Below are the code and all the weights of a small trained network. Each question names an input and a target symbol and asks about switching units off, where a switched-off unit gives its printed mean instead of its output.

import numpy as np


def w(rows, s, z=0):
    codes = np.array(rows[::2]) - 128.0
    scale = np.full(codes.shape[1], s)
    scale[-1] = z or s
    return codes * scale


def norm(h):
    return h / np.sqrt((h * h).mean(-1, keepdims=True) + 1e-5)


def f(y):
    return y / 2 * (1 + np.tanh(0.7978845608 * (y + 0.044715 * y**3)))


def softmax(a):
    e = np.exp(a - a.max(-1, keepdims=True))
    return e / e.sum(-1, keepdims=True)


def log_softmax(a):
    a = a - a.max(-1, keepdims=True)
    return a - np.log(np.exp(a).sum(-1, keepdims=True))


def net(x, mask):
    ids = ['βγδεζηθλμξπσφψ'.index(c) for c in x.split()]
    T = len(ids)
    res = E[ids] + P[:T]
    u = 0
    for l in range(2):
        q, k, v = (norm(res) @ M[l].T for M in (Q, K, V))
        z = softmax(np.where(np.tri(T) > 0, q @ k.T / 4**0.5, -1e9)) @ v
        res = res + np.where(mask[u], z, O[l][:, -1]) @ O[l][:, :-1]
        u += 1
        y = f(norm(res) @ A[l][:, :-1].T + A[l][:, -1])
        res = res + np.where(mask[u : u + 4], y, B[l][:, -1]) @ B[l][:, :-1]
        u += 4
    return log_softmax(norm(res)[-1] @ U[:, :-1].T + U[:, -1])


Q, K, V, O, A, B = {}, {}, {}, {}, {}, {}
E = w([
[120,125,165,137,120],'β',
[107,157,248,182,146],'γ',
[106,182,225,194,128],'δ',
[130,134,163,183,111],'ε',
[114,130,175,169,115],'ζ',
[116,133,174,164,115],'η',
[105,156,131,143,110],'θ',
[113,162,158,138,117],'λ',
[111,162,136,133,114],'μ',
[112,115,207,186,129],'ξ',
[115,130,169,176,115],'π',
[115,105,207,194,130],'σ',
[113,136,167,174,114],'φ',
[160,87,114,135,103],'ψ',
],0.0012)
P = w([
[122,97,216,100,28],'0',
[61,108,106,79,108],'1',
[88,145,105,223,33],'2',
[217,169,137,113,119],'3',
[82,113,94,75,138],'4',
[93,145,90,206,33],'5',
[228,183,151,109,131],'6',
[94,121,85,74,155],'7',
[107,145,73,191,50],'8',
[240,186,136,107,145],'9',
[99,132,76,77,176],'10',
[123,153,66,190,96],'11',
[254,191,114,100,157],'12',
[100,132,78,76,177],'13',
],0.00095)
Q[0] = w([
[13,126,139,181,133],'L0H0',
[25,171,134,170,110],'L0H0',
[4,143,137,195,128],'L0H0',
[27,211,158,200,72],'L0H0',
],0.0034)
K[0] = w([
[69,86,153,114,223],'L0H0',
[77,128,144,113,237],'L0H0',
[72,89,163,118,239],'L0H0',
[90,140,179,122,254],'L0H0',
],0.0044)
V[0] = w([
[111,199,249,98,182],'L0H0',
[69,226,121,233,177],'L0H0',
[93,201,133,163,134],'L0H0',
[2,39,132,91,174],'L0H0',
],0.00097)
O[0] = w([
[78,89,109,202,215,128],'L0H0',
[5,142,137,175,31,127],'L0H0',
[88,110,106,182,108,255],'L0H0',
[202,10,183,144,117,145],'L0H0',
],0.0011,8.4e-05)
A[0] = w([
[104,226,193,251,197,195],'L0N0',
[135,37,229,148,144,178],'L0N1',
[96,52,29,182,30,154],'L0N2',
[121,132,163,158,214,4],'L0N3',
],0.0018,0.00043)
B[0] = w([
[222,118,78,60,144,255],'L0N0',
[115,202,88,121,220,173],'L0N1',
[99,212,161,160,227,246],'L0N2',
[31,196,12,3,184,78],'L0N3',
],0.0017,0.00074)
Q[1] = w([
[83,147,152,159,106],'L1H0',
[161,106,122,49,144],'L1H0',
[91,120,187,5,165],'L1H0',
[116,122,93,254,95],'L1H0',
],0.008)
K[1] = w([
[94,119,143,50,185],'L1H0',
[153,128,184,210,72],'L1H0',
[133,112,254,136,88],'L1H0',
[94,127,33,94,162],'L1H0',
],0.0077)
V[1] = w([
[187,183,58,122,14],'L1H0',
[224,254,47,209,125],'L1H0',
[28,64,19,132,72],'L1H0',
[143,17,61,217,170],'L1H0',
],0.0016)
O[1] = w([
[98,106,94,166,58,1],'L1H0',
[71,147,196,243,77,3],'L1H0',
[128,98,135,20,51,41],'L1H0',
[128,1,249,122,145,130],'L1H0',
],0.0023,0.00042)
A[1] = w([
[2,147,83,33,233,136],'L1N0',
[99,9,60,137,176,147],'L1N1',
[183,210,188,131,169,10],'L1N2',
[155,110,158,240,50,168],'L1N3',
],0.0025,0.0011)
B[1] = w([
[202,171,100,60,238,164],'L1N0',
[116,192,111,209,85,122],'L1N1',
[88,52,4,162,96,172],'L1N2',
[81,127,142,23,184,247],'L1N3',
],0.0022,0.0013)
U = w([
[189,170,83,1,230,199],'β',
[199,209,128,185,192,193],'γ',
[129,230,147,232,116,193],'δ',
[4,149,229,155,149,239],'ε',
[113,52,43,142,120,60],'ζ',
[128,110,85,119,118,9],'η',
[116,175,118,70,56,64],'θ',
[144,174,106,106,74,37],'λ',
[134,206,98,75,26,111],'μ',
[159,76,124,186,146,14],'ξ',
[45,29,77,87,140,104],'π',
[164,54,137,205,164,29],'σ',
[88,101,103,86,124,17],'φ',
[210,45,235,50,90,253],'ψ',
],0.0068,0.0022)

Each question gives the input, a string of symbols that net reads in full, and the target symbol t.
The units are the heads (4 rows each of Q, K, V and O) and the neurons (one row each of A and B). Each row of codes is followed by its name. A weight is (code - 128) times the scale printed after its matrix; where a second scale follows, it is the last column's (O, A, B and U).
mask holds one flag per unit, layer by layer, with each layer's heads first. A switched-off unit (its flag False) gives its mean, the last column of its rows in O or B, instead of its output. The means were averaged over made-up inputs and are rounded, as every weight is.
A unit's drop is (log p(t) with every unit on - log p(t) with that unit switched off) / (log p(t) with every unit on - log p(t) with every unit switched off).
The circuit of an input: a set's keep is (log p(t) with only the set's units on - log p(t) with every unit switched off) / (log p(t) with every unit on - log p(t) with every unit switched off). Starting from all 10 units, units are removed one at a time, each time the one whose removal leaves the highest keep (on an exact tie, the one counted first), for as long as the keep stays at least 0.8.
circuit, biggest first: the units of the circuit, biggest drop first
most important unit: the unit with the biggest drop
k most important neurons: the k neurons with the biggest drops, biggest first
top k neurons in layer l: the k neurons of layer l with the biggest drops, biggest first
input δ β δ ε μ ψ ψ ψ, target δ: circuit, biggest first : [L1N1; L0N0]
input ε γ ψ π ε θ, target ε: top 3 neurons in layer 1 : [L1N0; L1N3; L1N1]
input θ ζ ε ψ ψ ψ π ξ ψ ψ ε θ, target ε: top 2 neurons in layer 0 : [L0N3; L0N0]
input ε ψ ψ δ ζ ψ ε β φ, target β: circuit, biggest first : [L1H0]
input ε ψ ζ ψ ε δ η γ δ ζ, target δ: circuit, biggest first : [L1H0; L1N0]
input π μ ψ ε, target ψ: circuit, biggest first : [L1N1; L0N2; L1N0]
input ε μ π β ψ ε ψ ψ ψ φ, target ψ: circuit, biggest first : [L0N2; L1N1; L1N0]
input μ ε δ π, target δ: circuit, biggest first : [L1H0; L1N0]
input ψ ψ ε π μ ψ, target μ: circuit, biggest first : [L1H0; L1N2]
input μ ζ γ π η ψ γ γ ψ ε ψ δ, target ψ: circuit, biggest first : [L1H0; L0N0]
input δ ψ ψ ε, target ψ: top 3 neurons in layer 1 : [L1N3; L1N0; L1N1]
input ε η φ ψ ψ ψ ξ ψ μ, target ψ: circuit, biggest first : [L1H0; L0N3]
input ψ δ ψ ζ, target ψ: circuit, biggest first : [L1N1; L1N0]
input ε ε ε, target ε: most important unit : L1N3
input ψ δ ψ ψ γ ψ ψ π ψ, target π: top 2 neurons in layer 1 : [L1N0; L1N2]
input π ψ ε ε ε ψ ε ζ η ψ, target ψ: circuit, biggest first : [L1N3; L1H0; L1N0]
input ε ξ π ψ ε μ, target ε: 4 most important neurons : [L0N2; L1N0; L1N3; L1N1]
input ε ζ μ ε ζ ψ ε ψ ζ π, target ψ: top 2 neurons in layer 1 : [L1N1; L1N3]
input ψ π ψ π ψ ξ σ β σ, target β: circuit, biggest first : [L1H0; L0N3]
input ε ζ ψ ψ ψ ψ β, target ψ: most important unit : L0N2
input π θ ζ β ψ γ ψ β π ζ β ψ, target β: circuit, biggest first : [L1H0; L0N2]
input ψ π φ θ π γ λ ψ, target γ: top 2 neurons in layer 0 : [L0N0; L0N2]
input ε β π π ε ψ φ ζ ψ ψ ψ ψ η, target ψ: top 2 neurons in layer 0 : [L0N2; L0N0]
input ζ ψ ξ ε ζ ψ ψ β ψ φ ε, target γ: 2 most important neurons : [L0N3; L1N3]
input ζ μ δ ψ λ ε ψ π ψ, target π: 3 most important neurons : [L0N1; L0N2; L0N3]
input β ε ψ γ ε η φ ε μ ψ ε ψ ζ, target ψ: 3 most important neurons : [L0N2; L1N1; L1N3]
